Below is a small trained network, with its code and all its weights. Each question gives an input and a target symbol and asks what happens when units are switched off, that is, made to give their printed mean instead of their output.

import numpy as np


def w(rows, s, z=0):
    codes = np.array(rows[::2]) - 128.0
    scale = np.full(codes.shape[1], s)
    scale[-1] = z or s
    return codes * scale


def f(y):
    return np.maximum(y, 0)


def softmax(a):
    e = np.exp(a - a.max(-1, keepdims=True))
    return e / e.sum(-1, keepdims=True)


def log_softmax(a):
    a = a - a.max(-1, keepdims=True)
    return a - np.log(np.exp(a).sum(-1, keepdims=True))


def net(x, mask):
    ids = ['αβγδεζηθλμξπσφψω'.index(c) for c in x.split()]
    T = len(ids)
    res = E[ids] + P[:T]
    r = res
    for j in range(2):
        rows = slice(2 * j, 2 * j + 2)
        q, k, v = (r @ M[0][rows].T for M in (Q, K, V))
        z = softmax(np.where(np.tri(T) > 0, q @ k.T / 2**0.5, -1e9)) @ v
        o = O[0][rows]
        res = res + np.where(mask[j], z, o[:, -1]) @ o[:, :-1]
    y = f(res @ A[0][:, :-1].T + A[0][:, -1])
    res = res + np.where(mask[2:10], y, B[0][:, -1]) @ B[0][:, :-1]
    return log_softmax(res[-1] @ U[:, :-1].T + U[:, -1])


Q, K, V, O, A, B = {}, {}, {}, {}, {}, {}
E = w([
[154,182,157,121],'α',
[112,179,153,114],'β',
[10,167,135,91],'γ',
[115,173,147,138],'δ',
[224,164,46,247],'ε',
[177,111,139,105],'ζ',
[147,143,66,60],'η',
[154,132,137,181],'θ',
[167,135,135,193],'λ',
[129,173,156,106],'μ',
[119,122,139,122],'ξ',
[208,90,135,46],'π',
[188,142,119,142],'σ',
[175,137,119,143],'φ',
[214,61,177,85],'ψ',
[119,165,134,117],'ω',
],0.011)
P = w([
[184,155,228,3],'0',
[103,90,75,126],'1',
[142,223,104,120],'2',
[153,135,192,224],'3',
[117,82,52,126],'4',
[143,208,102,142],'5',
[119,125,191,216],'6',
[117,69,62,123],'7',
[151,198,93,158],'8',
[112,116,201,190],'9',
[125,47,73,117],'10',
[153,182,92,162],'11',
],0.015)
Q[0] = w([
[151,146,208,162],'head 0',
[146,188,161,50],'head 0',
[146,255,177,151],'head 1',
[79,165,208,92],'head 1',
],0.0087)
K[0] = w([
[162,115,96,217],'head 0',
[110,114,53,142],'head 0',
[11,176,101,254],'head 1',
[25,101,126,135],'head 1',
],0.0094)
V[0] = w([
[63,34,18,93],'head 0',
[149,51,113,254],'head 0',
[159,150,63,8],'head 1',
[100,184,4,216],'head 1',
],0.0078)
O[0] = w([
[86,137,21,194,73],'head 0',
[58,254,97,124,2],'head 0',
[112,125,70,228,221],'head 1',
[135,5,151,56,36],'head 1',
],0.0085,0.0073)
A[0] = w([
[50,114,4,18,197],'neuron 0',
[145,23,108,153,186],'neuron 1',
[104,142,200,163,162],'neuron 2',
[105,7,92,253,60],'neuron 3',
[208,132,61,236,148],'neuron 4',
[35,69,54,211,3],'neuron 5',
[67,152,116,142,120],'neuron 6',
[44,8,53,68,226],'neuron 7',
],0.0071,0.0053)
B[0] = w([
[165,158,136,205,163],'neuron 0',
[55,49,136,105,198],'neuron 1',
[184,94,163,99,161],'neuron 2',
[101,164,67,2,191],'neuron 3',
[129,157,193,74,254],'neuron 4',
[112,159,147,4,151],'neuron 5',
[173,122,116,150,134],'neuron 6',
[193,74,69,251,175],'neuron 7',
],0.0076,0.0095)
U = w([
[145,103,194,115,253],'α',
[80,84,181,121,232],'β',
[84,9,134,98,132],'γ',
[75,70,137,142,240],'δ',
[154,116,59,161,160],'ε',
[116,160,112,135,165],'ζ',
[72,124,94,35,136],'η',
[127,129,114,131,118],'θ',
[102,121,104,200,215],'λ',
[123,117,122,113,41],'μ',
[118,127,125,110,53],'ξ',
[131,187,113,99,46],'π',
[114,144,118,132,80],'σ',
[113,135,118,124,46],'φ',
[123,216,129,161,39],'ψ',
[143,113,96,111,120],'ω',
],0.012,0.0038)

Each question gives the input, a string of symbols that net reads in full, and the target symbol t.
The units are the heads (2 rows each of Q, K, V and O) and the neurons (one row each of A and B). Each row of codes is followed by its name. A weight is (code - 128) times the scale printed after its matrix; where a second scale follows, it is the last column's (O, A, B and U).
mask holds one flag per unit, heads first, then neurons. A switched-off unit (its flag False) gives its mean, the last column of its rows in O or B, instead of its output. The means were averaged over made-up inputs and are rounded, as every weight is.
A unit's drop is (log p(t) with every unit on - log p(t) with that unit switched off) / (log p(t) with every unit on - log p(t) with every unit switched off).
The circuit of an input: a set's keep is (log p(t) with only the set's units on - log p(t) with every unit switched off) / (log p(t) with every unit on - log p(t) with every unit switched off). Starting from all 10 units, units are removed one at a time, each time the one whose removal leaves the highest keep (on an exact tie, the one counted first), for as long as the keep stays at least 0.8.
units of the circuit, in order: the units of the circuit, biggest drop first
unit that matters most: the unit with the biggest drop
top k neurons: the k neurons with the biggest drops, biggest first
which heads matter: for each layer, one digit per head in row order, 1 if its drop is at least 0.15 and else 0, layers parted by /
drop when u is switched off: that unit's drop, to one decimal
input π η η, target ε: units of the circuit, in order -> (head 1; neuron 7; head 0)
input η ζ γ η π, target η: which heads matter -> 11
input η η ξ ψ δ, target η: top 2 neurons -> (neuron 3; neuron 5)
input γ η η η ζ, target γ: which heads matter -> 10
input η σ ξ ψ ζ η ψ φ γ ψ σ, target η: which heads matter -> 01
input θ π η ψ η ε η η η ψ α γ, target λ: which heads matter -> 11
input η ε γ γ η η γ η ψ ζ ζ, target η: which heads matter -> 01
input ψ η η η η γ π π, target ψ: which heads matter -> 01
input ψ η ζ ψ φ γ ψ γ β β β, target ψ: unit that matters most -> head 1
input γ ζ π γ ζ γ π ε ε ψ φ, target γ: which heads matter -> 10
input γ η η η θ, target γ: units of the circuit, in order -> (head 0; neuron 1)
input γ η γ η θ, target γ: which heads matter -> 10
input π ζ φ γ ε, target π: which heads matter -> 01
input γ ω ω π π, target γ: which heads matter -> 10
input γ γ η γ η γ η η, target γ: top 2 neurons -> (neuron 1; neuron 7)
input η ψ η ε η, target η: top 4 neurons -> (neuron 3; neuron 5; neuron 4; neuron 1)
input π ε η π η η π α ε η π γ, target λ: top 2 neurons -> (neuron 7; neuron 0)
input γ ψ η φ γ, target γ: top neuron -> (neuron 1)
input η ω π μ η ψ η η η ζ β, target η: top 2 neurons -> (neuron 3; neuron 5)
input γ η ξ η γ, target γ: drop when head 0 is switched off -> 2.7
